Below are the code and all the weights of a small trained network. Each question names an input and a class and asks about switching units off, where a switched-off unit gives its printed mean instead of its output.

import numpy as np


def w(rows, s, z=0):
    codes = np.array(rows[::2]) - 128.0
    scale = np.full(codes.shape[1], s)
    scale[-1] = z or s
    return codes * scale


def norm(h):
    return h / np.sqrt((h * h).mean(-1, keepdims=True) + 1e-5)


def f(y):
    return y / 2 * (1 + np.tanh(0.7978845608 * (y + 0.044715 * y**3)))


def log_softmax(a):
    a = a - a.max(-1, keepdims=True)
    return a - np.log(np.exp(a).sum(-1, keepdims=True))


def net(x, mask):
    res = np.array(x, float).reshape(1, 8) / 4 @ E
    u = 0
    for l in range(4):
        y = f(norm(res) @ A[l][:, :-1].T + A[l][:, -1])
        res = res + np.where(mask[u : u + 5], y, B[l][:, -1]) @ B[l][:, :-1]
        u += 5
    return log_softmax(norm(res)[-1] @ U[:, :-1].T + U[:, -1])


A, B = {}, {}
E = w([
[170,141,145,89,184,91],'x0',
[146,128,64,173,2,108],'x1',
[126,208,57,74,93,99],'x2',
[158,120,86,124,136,240],'x3',
[85,54,154,169,120,202],'x4',
[181,68,132,106,162,139],'x5',
[70,174,147,97,163,151],'x6',
[150,205,142,194,114,194],'x7',
],0.0078)
A[0] = w([
[206,105,148,170,165,108,228],'L0N0',
[129,90,147,206,87,146,216],'L0N1',
[162,95,88,175,102,133,53],'L0N2',
[254,104,133,129,131,197,254],'L0N3',
[117,91,157,161,130,242,204],'L0N4',
],0.0079,0.0009)
B[0] = w([
[124,74,165,67,118,180,191],'L0N0',
[131,67,119,129,148,236,214],'L0N1',
[226,134,57,132,97,179,162],'L0N2',
[215,168,206,255,167,36,223],'L0N3',
[99,116,111,174,148,119,254],'L0N4',
],0.0096,0.0039)
A[1] = w([
[183,241,141,25,28,135,18],'L1N0',
[105,188,38,3,147,74,180],'L1N1',
[82,143,59,55,159,13,254],'L1N2',
[148,152,207,100,214,148,164],'L1N3',
[215,229,45,101,187,125,210],'L1N4',
],0.0065,0.003)
B[1] = w([
[90,106,89,121,130,91,168],'L1N0',
[55,98,115,206,243,70,235],'L1N1',
[124,76,84,205,165,195,254],'L1N2',
[158,38,244,98,178,92,204],'L1N3',
[167,47,168,167,93,255,218],'L1N4',
],0.008,0.0044)
A[2] = w([
[63,159,109,116,54,207,90],'L2N0',
[58,172,78,87,144,129,8],'L2N1',
[4,152,254,133,156,171,170],'L2N2',
[144,168,160,203,173,91,213],'L2N3',
[52,128,189,72,157,169,154],'L2N4',
],0.0083,0.0016)
B[2] = w([
[160,119,109,163,39,144,179],'L2N0',
[102,63,150,58,254,61,134],'L2N1',
[211,116,168,141,21,179,253],'L2N2',
[109,66,152,102,63,117,212],'L2N3',
[103,71,153,84,30,218,179],'L2N4',
],0.0069,0.0048)
A[3] = w([
[85,170,101,221,186,193,110],'L3N0',
[130,141,196,152,254,103,252],'L3N1',
[162,115,219,143,131,74,221],'L3N2',
[132,142,187,106,65,126,94],'L3N3',
[178,153,192,98,33,137,158],'L3N4',
],0.0083,0.0033)
B[3] = w([
[113,87,55,118,119,48,197],'L3N0',
[124,75,117,132,134,186,253],'L3N1',
[75,129,119,95,39,180,238],'L3N2',
[161,129,137,156,62,81,141],'L3N3',
[160,174,152,104,10,96,193],'L3N4',
],0.013,0.0054)
U = w([
[94,107,3,168,164,108,175],'0',
[134,57,185,119,171,169,109],'1',
[122,201,122,78,157,77,2],'2',
[152,146,128,131,52,147,202],'3',
],0.014,0.0066)

Each question gives the input, the list of numbers given to net, and the class t.
The units are the neurons (one row each of A and B). Each row of codes is followed by its name. A weight is (code - 128) times the scale printed after its matrix; where a second scale follows, it is the last column's (A, B and U).
mask holds one flag per neuron, layer by layer. A switched-off neuron (its flag False) gives its mean, the last column of its row in B, instead of its output. The means were averaged over made-up inputs and are rounded, as every weight is.
A unit's drop is (log p(t) with every unit on - log p(t) with that unit switched off) / (log p(t) with every unit on - log p(t) with every unit switched off).
The circuit of an input: a set's keep is (log p(t) with only the set's units on - log p(t) with every unit switched off) / (log p(t) with every unit on - log p(t) with every unit switched off). Starting from the 12 units with the biggest drops (on a tie, the unit counted first), units are removed one at a time, each time the one whose removal leaves the highest keep (on an exact tie, the one counted first), for as long as the keep stays at least 0.8.
units of the circuit, in order: the units of the circuit, biggest drop first
unit that matters most: the unit with the biggest drop
k most important neurons: the k neurons with the biggest drops, biggest first
top k neurons in layer l: the k neurons of layer l with the biggest drops, biggest first
drop of u: that unit's drop, to one decimal
input [-3,7,-5,6,-3,1,5,4], class 0: units of the circuit, in order : L2N2; L3N0
input [5,-7,3,-2,1,2,-7,5], class 3: unit that matters most : L3N2
input [-6,-2,-3,-1,0,-1,-7,7], class 0: units of the circuit, in order : L0N4; L3N0
input [1,-3,3,-5,6,-3,-4,-8], class 0: top 4 neurons in layer 1 : L1N2; L1N3; L1N4; L1N1
input [-7,-8,-5,-5,-6,-2,8,6], class 3: 2 most important neurons : L2N2; L3N4
input [-3,8,-6,5,1,3,3,5], class 0: top 2 neurons in layer 2 : L2N2; L2N4
input [3,-1,-4,-4,4,-4,-3,2], class 3: units of the circuit, in order : L2N2; L1N2; L3N4
input [1,-1,3,3,5,8,6,-3], class 3: 4 most important neurons : L1N1; L1N2; L2N2; L3N2
input [-6,6,-5,7,7,-3,8,-4], class 0: top 2 neurons in layer 3 : L3N0; L3N2
input [3,-3,-7,8,-8,-8,-4,-5], class 3: 2 most important neurons : L3N2; L1N1
input [0,-4,4,-7,3,-2,-4,-6], class 0: 2 most important neurons : L1N2; L0N3
input [-5,-3,-4,4,1,-3,-4,0], class 0: 2 most important neurons : L0N4; L3N0
input [5,-7,7,-7,-4,-4,-2,0], class 0: top 2 neurons in layer 0 : L0N3; L0N0
input [-6,-6,3,-4,-4,-7,-5,-4], class 0: unit that matters most : L1N2
input [-2,-2,-7,-7,-5,-1,4,-3], class 3: drop of L1N2 : -0.1
input [-7,5,5,-2,-6,1,-4,-7], class 0: drop of L3N3 : 0.0
input [4,0,-7,6,0,-7,8,-3], class 3: drop of L3N4 : 0.1
input [1,0,-6,-5,3,-2,-3,-2], class 3: drop of L3N4 : 0.2
